Below are the code and all the weights of a small trained network. Each question names an input and a target symbol and asks about switching units off, where a switched-off unit gives its printed mean instead of its output.

import numpy as np


def w(rows, s, z=0):
    codes = np.array(rows[::2]) - 128.0
    scale = np.full(codes.shape[1], s)
    scale[-1] = z or s
    return codes * scale


def norm(h):
    return h / np.sqrt((h * h).mean(-1, keepdims=True) + 1e-5)


def f(y):
    return y / 2 * (1 + np.tanh(0.7978845608 * (y + 0.044715 * y**3)))


def softmax(a):
    e = np.exp(a - a.max(-1, keepdims=True))
    return e / e.sum(-1, keepdims=True)


def log_softmax(a):
    a = a - a.max(-1, keepdims=True)
    return a - np.log(np.exp(a).sum(-1, keepdims=True))


def net(x, mask):
    ids = ['ΓΛΞαβδεηθτφψω'.index(c) for c in x.split()]
    T = len(ids)
    res = E[ids] + P[:T]
    u = 0
    for l in range(2):
        q, k, v = (norm(res) @ M[l].T for M in (Q, K, V))
        z = softmax(np.where(np.tri(T) > 0, q @ k.T / 2**0.5, -1e9)) @ v
        res = res + np.where(mask[u], z, O[l][:, -1]) @ O[l][:, :-1]
        u += 1
        y = f(norm(res) @ A[l][:, :-1].T + A[l][:, -1])
        res = res + np.where(mask[u : u + 8], y, B[l][:, -1]) @ B[l][:, :-1]
        u += 8
    return log_softmax(norm(res)[-1] @ U[:, :-1].T + U[:, -1])


Q, K, V, O, A, B = {}, {}, {}, {}, {}, {}
E = w([
[220,162,131,98,107,76,36,134,140,167,87,160],'Γ',
[177,144,56,125,103,120,153,125,237,79,238,58],'Λ',
[138,47,169,106,131,135,115,87,123,71,176,126],'Ξ',
[92,155,151,44,150,197,225,99,181,166,209,136],'α',
[89,95,214,121,54,135,183,130,84,160,134,23],'β',
[197,74,153,61,139,94,14,121,117,142,164,100],'δ',
[139,74,117,91,104,167,105,58,106,112,178,115],'ε',
[132,118,188,3,203,173,137,140,160,103,131,100],'η',
[123,193,77,119,207,177,126,54,121,129,123,159],'θ',
[125,83,128,208,205,174,183,158,124,146,134,38],'τ',
[168,75,188,168,103,99,139,52,135,140,74,193],'φ',
[159,110,167,132,166,117,76,107,90,147,184,101],'ψ',
[24,82,106,35,190,165,144,158,32,176,141,139],'ω',
],0.02)
P = w([
[162,162,150,145,89,251,116,151,90,127,197,101],'0',
[138,134,171,147,107,171,88,128,106,67,161,137],'1',
[145,145,187,123,121,171,138,139,116,121,129,97],'2',
[109,93,131,157,84,149,127,102,126,74,133,170],'3',
[132,115,133,114,129,143,128,90,96,125,156,91],'4',
[126,106,131,119,106,148,138,85,127,138,124,96],'5',
[152,97,120,96,160,128,123,113,130,124,113,95],'6',
[118,144,142,118,148,91,134,101,118,189,135,117],'7',
[143,67,88,110,138,119,166,90,163,139,66,127],'8',
[151,164,119,86,196,83,122,142,120,194,101,75],'9',
[145,96,109,65,112,89,111,75,126,183,121,124],'10',
],0.015)
Q[0] = w([
[2,112,52,225,25,208,100,188,188,81,117,250],'L0H0',
[90,211,109,181,181,158,115,232,126,129,181,132],'L0H0',
],0.0052)
K[0] = w([
[129,123,178,134,102,165,62,150,100,3,128,116],'L0H0',
[161,172,230,135,33,156,94,126,56,141,173,143],'L0H0',
],0.006)
V[0] = w([
[120,72,118,187,233,148,107,197,189,63,118,31],'L0H0',
[128,40,201,120,3,24,223,206,89,169,143,69],'L0H0',
],0.0048)
O[0] = w([
[25,169,193,162,199,127,60,146,202,65,124,59,252],'L0H0',
[103,78,96,166,131,216,13,137,210,251,243,126,121],'L0H0',
],0.012,0.0044)
A[0] = w([
[148,73,89,212,205,104,125,228,109,137,87,121,94],'L0N0',
[115,188,97,95,86,63,205,101,66,86,15,93,1],'L0N1',
[183,171,183,195,75,106,76,115,188,164,74,151,85],'L0N2',
[196,144,92,198,61,143,126,104,173,114,157,153,180],'L0N3',
[52,175,110,127,146,23,136,120,131,131,116,104,199],'L0N4',
[174,217,60,114,215,123,81,2,132,135,50,194,227],'L0N5',
[161,137,151,170,211,141,155,160,168,100,110,94,210],'L0N6',
[203,153,47,141,81,109,144,235,161,77,178,211,55],'L0N7',
],0.0073,0.0037)
B[0] = w([
[139,116,164,193,201,137,114,55,171,143,100,109,170],'L0N0',
[2,91,97,105,115,74,126,53,95,144,194,119,170],'L0N1',
[126,104,166,152,202,202,122,228,187,155,157,59,152],'L0N2',
[146,114,123,129,64,90,103,153,81,151,151,120,142],'L0N3',
[117,125,36,152,231,98,122,128,117,21,87,50,176],'L0N4',
[38,76,191,160,126,98,169,45,72,97,208,115,203],'L0N5',
[178,150,105,204,85,95,75,75,83,145,183,131,253],'L0N6',
[159,142,131,157,158,51,139,147,80,197,180,119,131],'L0N7',
],0.0093,0.007)
Q[1] = w([
[230,162,97,235,97,253,199,235,149,41,104,190],'L1H0',
[104,251,21,189,116,174,152,196,70,114,162,186],'L1H0',
],0.0051)
K[1] = w([
[135,95,171,131,86,168,111,137,63,80,190,139],'L1H0',
[145,154,255,139,68,145,68,134,77,133,120,141],'L1H0',
],0.0084)
V[1] = w([
[75,100,107,58,155,118,2,201,40,138,16,135],'L1H0',
[92,50,155,201,239,226,173,149,13,148,90,162],'L1H0',
],0.0071)
O[1] = w([
[149,73,147,111,185,198,89,139,42,113,177,104,3],'L1H0',
[91,127,125,119,159,148,114,100,93,172,3,187,209],'L1H0',
],0.018,0.0068)
A[1] = w([
[67,122,127,131,175,188,112,102,102,133,52,166,70],'L1N0',
[136,171,55,164,157,166,177,132,161,78,142,74,252],'L1N1',
[179,150,9,158,70,172,123,113,93,148,125,157,3],'L1N2',
[88,131,122,157,183,123,85,92,164,130,97,91,137],'L1N3',
[91,70,102,103,167,222,86,128,1,205,56,148,74],'L1N4',
[156,131,85,163,75,3,94,123,163,128,137,57,223],'L1N5',
[97,62,204,190,81,168,107,151,155,85,64,78,106],'L1N6',
[6,147,122,43,189,103,107,112,232,181,64,195,188],'L1N7',
],0.008,0.0033)
B[1] = w([
[148,45,98,141,190,84,157,185,150,134,121,118,184],'L1N0',
[119,71,164,131,181,86,84,187,127,103,124,118,173],'L1N1',
[130,98,69,171,149,77,64,185,166,92,129,121,125],'L1N2',
[142,69,126,150,118,124,113,105,140,146,70,112,234],'L1N3',
[56,127,105,35,177,61,115,165,156,145,127,142,166],'L1N4',
[155,136,110,95,249,102,152,81,200,157,125,115,229],'L1N5',
[129,127,138,144,207,109,107,115,118,133,158,175,187],'L1N6',
[140,82,204,122,110,111,136,115,160,165,80,52,253],'L1N7',
],0.012,0.011)
U = w([
[229,81,155,119,114,85,189,139,56,184,134,134,148],'Γ',
[74,157,95,138,149,88,146,199,216,62,197,99,5],'Λ',
[116,154,167,101,137,172,90,70,157,117,124,203,121],'Ξ',
[163,202,142,71,94,156,233,93,196,186,52,182,25],'α',
[65,72,111,123,74,184,94,101,158,206,177,99,158],'β',
[167,54,143,120,117,182,111,125,80,102,170,47,94],'δ',
[153,100,79,132,38,133,93,122,115,100,98,107,226],'ε',
[120,157,196,109,174,206,144,139,108,62,126,68,141],'η',
[105,169,95,132,104,66,182,80,30,79,68,85,23],'θ',
[61,156,145,192,123,122,18,141,173,99,1,54,144],'τ',
[163,122,115,127,65,103,125,143,134,177,79,216,104],'φ',
[133,211,143,112,106,125,41,98,85,158,100,127,114],'ψ',
[90,82,104,53,180,155,135,194,99,142,113,181,75],'ω',
],0.0064,0.0024)

Each question gives the input, a string of symbols that net reads in full, and the target symbol t.
The units are the heads (2 rows each of Q, K, V and O) and the neurons (one row each of A and B). Each row of codes is followed by its name. A weight is (code - 128) times the scale printed after its matrix; where a second scale follows, it is the last column's (O, A, B and U).
mask holds one flag per unit, layer by layer, with each layer's heads first. A switched-off unit (its flag False) gives its mean, the last column of its rows in O or B, instead of its output. The means were averaged over made-up inputs and are rounded, as every weight is.
A unit's drop is (log p(t) with every unit on - log p(t) with that unit switched off) / (log p(t) with every unit on - log p(t) with every unit switched off).
The circuit of an input: a set's keep is (log p(t) with only the set's units on - log p(t) with every unit switched off) / (log p(t) with every unit on - log p(t) with every unit switched off). Starting from the 12 units with the biggest drops (on a tie, the unit counted first), units are removed one at a time, each time the one whose removal leaves the highest keep (on an exact tie, the one counted first), for as long as the keep stays at least 0.8.
circuit, biggest first: the units of the circuit, biggest drop first
k most important neurons: the k neurons with the biggest drops, biggest first
k most important neurons of layer l: the k neurons of layer l with the biggest drops, biggest first
drop when u is switched off: that unit's drop, to one decimal
input β τ Γ ε τ η ω δ, target ω: circuit, biggest first : [L1H0 L1N4 L0N6]
input Γ φ δ ε δ, target δ: circuit, biggest first : [L1H0 L0N5]
input α δ η, target α: most important neuron : [L0N4]
input τ Ξ ω, target ω: 2 most important neurons of layer 1 : [L1N4 L1N0]
input ψ ψ Γ, target Γ: 4 most important neurons : [L0N4 L0N7 L0N3 L0N0]
input τ θ ε, target θ: circuit, biggest first : [L0H0 L0N1]
input ε β Λ θ β φ, target θ: circuit, biggest first : [L0H0 L0N1]
input Ξ Γ β τ Ξ β τ β ω Γ, target ω: circuit, biggest first : [L1H0 L1N4 L0N5 L0N6]
input Γ Γ τ τ τ τ τ Λ Γ β β, target Λ: circuit, biggest first : [L1H0 L0N6 L0N5]
input τ δ τ τ τ ψ η τ ω β β, target ω: circuit, biggest first : [L1H0 L1N4 L0N6]
input τ ψ θ ψ β α ω Γ η, target ω: circuit, biggest first : [L1H0 L0N4 L1N4 L0N5]
input Γ τ ω β ε, target ω: circuit, biggest first : [L1H0 L0N6 L1N4]
input ψ θ Γ Γ α ω η, target ω: 2 most important neurons : [L1N4 L0N4]
input φ φ Γ, target Γ: circuit, biggest first : [L0H0]
input ε τ θ Ξ β, target θ: circuit, biggest first : [L0H0 L1N7]
input Γ Ξ δ β, target β: 2 most important neurons of layer 0 : [L0N4 L0N6]
input β Λ Ξ δ θ Γ, target θ: circuit, biggest first : [L0H0 L0N1]
input α Γ ω τ Λ η, target Λ: 3 most important neurons : [L0N4 L0N6 L0N5]
input Γ Ξ Ξ η β η η, target η: 2 most important neurons of layer 0 : [L0N0 L0N1]
input δ φ τ τ β β Γ ε Λ Ξ, target Λ: circuit, biggest first : [L1H0]
input δ Λ β Ξ, target Λ: drop when L1H0 is switched off : 1.4
input α Λ β δ, target Λ: drop when L1H0 is switched off : 1.4
input θ τ Ξ, target θ: drop when L0N2 is switched off : 0.1
input Ξ β θ ε, target θ: drop when L0H0 is switched off : 1.2
